Here is a tiny trained network, its code and every weight. The questions are about switching its units off for an input and a target symbol, where a switched-off unit gives its printed mean instead of its output.

import numpy as np


def w(rows, s, z=0):
    codes = np.array(rows[::2]) - 128.0
    scale = np.full(codes.shape[1], s)
    scale[-1] = z or s
    return codes * scale


def f(y):
    return y / 2 * (1 + np.tanh(0.7978845608 * (y + 0.044715 * y**3)))


def softmax(a):
    e = np.exp(a - a.max(-1, keepdims=True))
    return e / e.sum(-1, keepdims=True)


def log_softmax(a):
    a = a - a.max(-1, keepdims=True)
    return a - np.log(np.exp(a).sum(-1, keepdims=True))


def net(x, mask):
    ids = ['αβγεηθλμξπστφψω'.index(c) for c in x.split()]
    T = len(ids)
    res = E[ids] + P[:T]
    r = res
    for j in range(3):
        rows = slice(4 * j, 4 * j + 4)
        q, k, v = (r @ M[0][rows].T for M in (Q, K, V))
        z = softmax(np.where(np.tri(T) > 0, q @ k.T / 4**0.5, -1e9)) @ v
        o = O[0][rows]
        res = res + np.where(mask[j], z, o[:, -1]) @ o[:, :-1]
    y = f(res @ A[0][:, :-1].T + A[0][:, -1])
    res = res + np.where(mask[3:19], y, B[0][:, -1]) @ B[0][:, :-1]
    return log_softmax(res[-1] @ U[:, :-1].T + U[:, -1])


Q, K, V, O, A, B = {}, {}, {}, {}, {}, {}
E = w([
[229,249,124],'α',
[227,247,121],'β',
[152,150,156],'γ',
[156,243,141],'ε',
[156,231,127],'η',
[49,90,147],'θ',
[56,66,158],'λ',
[69,144,11],'μ',
[231,247,121],'ξ',
[196,117,166],'π',
[17,222,55],'σ',
[137,137,152],'τ',
[163,160,142],'φ',
[187,80,9],'ψ',
[47,162,55],'ω',
],0.013)
P = w([
[147,87,12],'0',
[129,123,65],'1',
[111,147,114],'2',
[109,160,159],'3',
[106,174,206],'4',
[113,183,245],'5',
],0.011)
Q[0] = w([
[9,115,146],'head 1',
[75,229,155],'head 1',
[147,75,184],'head 1',
[84,200,118],'head 1',
[185,97,162],'head 2',
[48,36,135],'head 2',
[42,117,123],'head 2',
[97,70,147],'head 2',
[160,144,156],'head 3',
[140,147,107],'head 3',
[100,134,177],'head 3',
[137,62,114],'head 3',
],0.012)
K[0] = w([
[147,167,207],'head 1',
[97,145,254],'head 1',
[105,185,43],'head 1',
[85,197,205],'head 1',
[127,220,79],'head 2',
[69,139,91],'head 2',
[84,183,170],'head 2',
[61,78,139],'head 2',
[162,183,188],'head 3',
[102,103,72],'head 3',
[112,82,213],'head 3',
[169,34,141],'head 3',
],0.011)
V[0] = w([
[254,4,179],'head 1',
[144,137,130],'head 1',
[102,105,154],'head 1',
[66,84,134],'head 1',
[89,178,99],'head 2',
[72,99,142],'head 2',
[154,60,33],'head 2',
[80,103,161],'head 2',
[44,87,180],'head 3',
[60,195,229],'head 3',
[161,100,162],'head 3',
[179,164,107],'head 3',
],0.0089)
O[0] = w([
[8,218,159,4],'head 1',
[125,147,117,125],'head 1',
[111,99,95,116],'head 1',
[100,2,157,128],'head 1',
[142,222,80,173],'head 2',
[61,163,148,121],'head 2',
[126,152,224,144],'head 2',
[87,138,130,111],'head 2',
[106,154,48,112],'head 3',
[131,87,74,134],'head 3',
[116,205,120,83],'head 3',
[123,116,177,138],'head 3',
],0.0062,0.011)
A[0] = w([
[195,51,137,129],'neuron 1',
[13,95,44,2],'neuron 2',
[216,191,192,42],'neuron 3',
[104,174,233,217],'neuron 4',
[192,231,12,4],'neuron 5',
[151,115,123,88],'neuron 6',
[176,128,120,43],'neuron 7',
[158,79,164,170],'neuron 8',
[37,181,115,139],'neuron 9',
[200,127,117,143],'neuron 10',
[111,196,103,137],'neuron 11',
[84,85,81,74],'neuron 12',
[4,131,151,60],'neuron 13',
[94,101,24,111],'neuron 14',
[108,202,90,148],'neuron 15',
[103,209,124,124],'neuron 16',
],0.013,0.0087)
B[0] = w([
[106,162,108,229],'neuron 1',
[84,254,152,150],'neuron 2',
[44,89,113,227],'neuron 3',
[178,154,85,195],'neuron 4',
[98,46,135,230],'neuron 5',
[107,167,133,130],'neuron 6',
[108,131,101,144],'neuron 7',
[152,134,104,192],'neuron 8',
[132,86,187,160],'neuron 9',
[124,175,157,254],'neuron 10',
[140,117,167,151],'neuron 11',
[51,175,108,139],'neuron 12',
[188,142,205,152],'neuron 13',
[80,142,141,200],'neuron 14',
[142,95,194,164],'neuron 15',
[170,89,138,145],'neuron 16',
],0.0097,0.008)
U = w([
[63,91,10,190],'α',
[47,179,111,77],'β',
[131,88,125,58],'γ',
[129,52,133,82],'ε',
[121,117,104,110],'η',
[147,71,142,79],'θ',
[167,133,205,101],'λ',
[110,99,169,87],'μ',
[81,191,155,23],'ξ',
[221,199,115,254],'π',
[136,76,140,100],'σ',
[142,79,139,96],'τ',
[162,172,113,171],'φ',
[117,128,147,39],'ψ',
[147,86,143,41],'ω',
],0.012,0.0037)

Each question gives the input, a string of symbols that net reads in full, and the target symbol t.
The units are the heads (4 rows each of Q, K, V and O) and the neurons (one row each of A and B). Each row of codes is followed by its name. A weight is (code - 128) times the scale printed after its matrix; where a second scale follows, it is the last column's (O, A, B and U).
mask holds one flag per unit, heads first, then neurons. A switched-off unit (its flag False) gives its mean, the last column of its rows in O or B, instead of its output. The means were averaged over made-up inputs and are rounded, as every weight is.
A unit's drop is (log p(t) with every unit on - log p(t) with that unit switched off) / (log p(t) with every unit on - log p(t) with every unit switched off).
The circuit of an input: a set's keep is (log p(t) with only the set's units on - log p(t) with every unit switched off) / (log p(t) with every unit on - log p(t) with every unit switched off). Starting from the 12 units with the biggest drops (on a tie, the unit counted first), units are removed one at a time, each time the one whose removal leaves the highest keep (on an exact tie, the one counted first), for as long as the keep stays at least 0.8.
units of the circuit, in order: the units of the circuit, biggest drop first
unit that matters most: the unit with the biggest drop
top k neurons: the k neurons with the biggest drops, biggest first
heads that matter: for each layer, one digit per head in row order, 1 if its drop is at least 0.15 and else 0, layers parted by /
drop of u: that unit's drop, to one decimal
input γ π θ σ ω, target α: unit that matters most => head 1
input ω ε σ π, target π: units of the circuit, in order => [neuron 5; neuron 8]
input η σ ω θ θ, target β: units of the circuit, in order => [head 3; head 2; head 1; neuron 2]
input σ λ θ λ, target β: units of the circuit, in order => [head 3; head 1; neuron 2; head 2]
input ξ η σ γ φ, target π: units of the circuit, in order => [neuron 5; neuron 4]
input θ γ σ σ θ ω, target β: heads that matter => 111
input π γ λ π σ σ, target α: heads that matter => 111
input λ σ μ σ σ, target α: units of the circuit, in order => [head 1; head 3; neuron 1]
input φ λ λ σ λ, target α: heads that matter => 001
input ω π ξ σ ψ, target π: top 2 neurons => [neuron 5; neuron 3]
input φ λ σ, target ξ: top 2 neurons => [neuron 2; neuron 5]
input σ α π, target π: drop of neuron 5 => 0.6
input σ σ ε σ σ θ, target α: drop of head 3 => 0.5
input η π λ σ σ ω, target α: drop of neuron 5 => -0.1
input σ σ α γ π μ, target λ: drop of neuron 9 => 0.2
input θ β σ σ θ, target α: top neuron => [neuron 10]
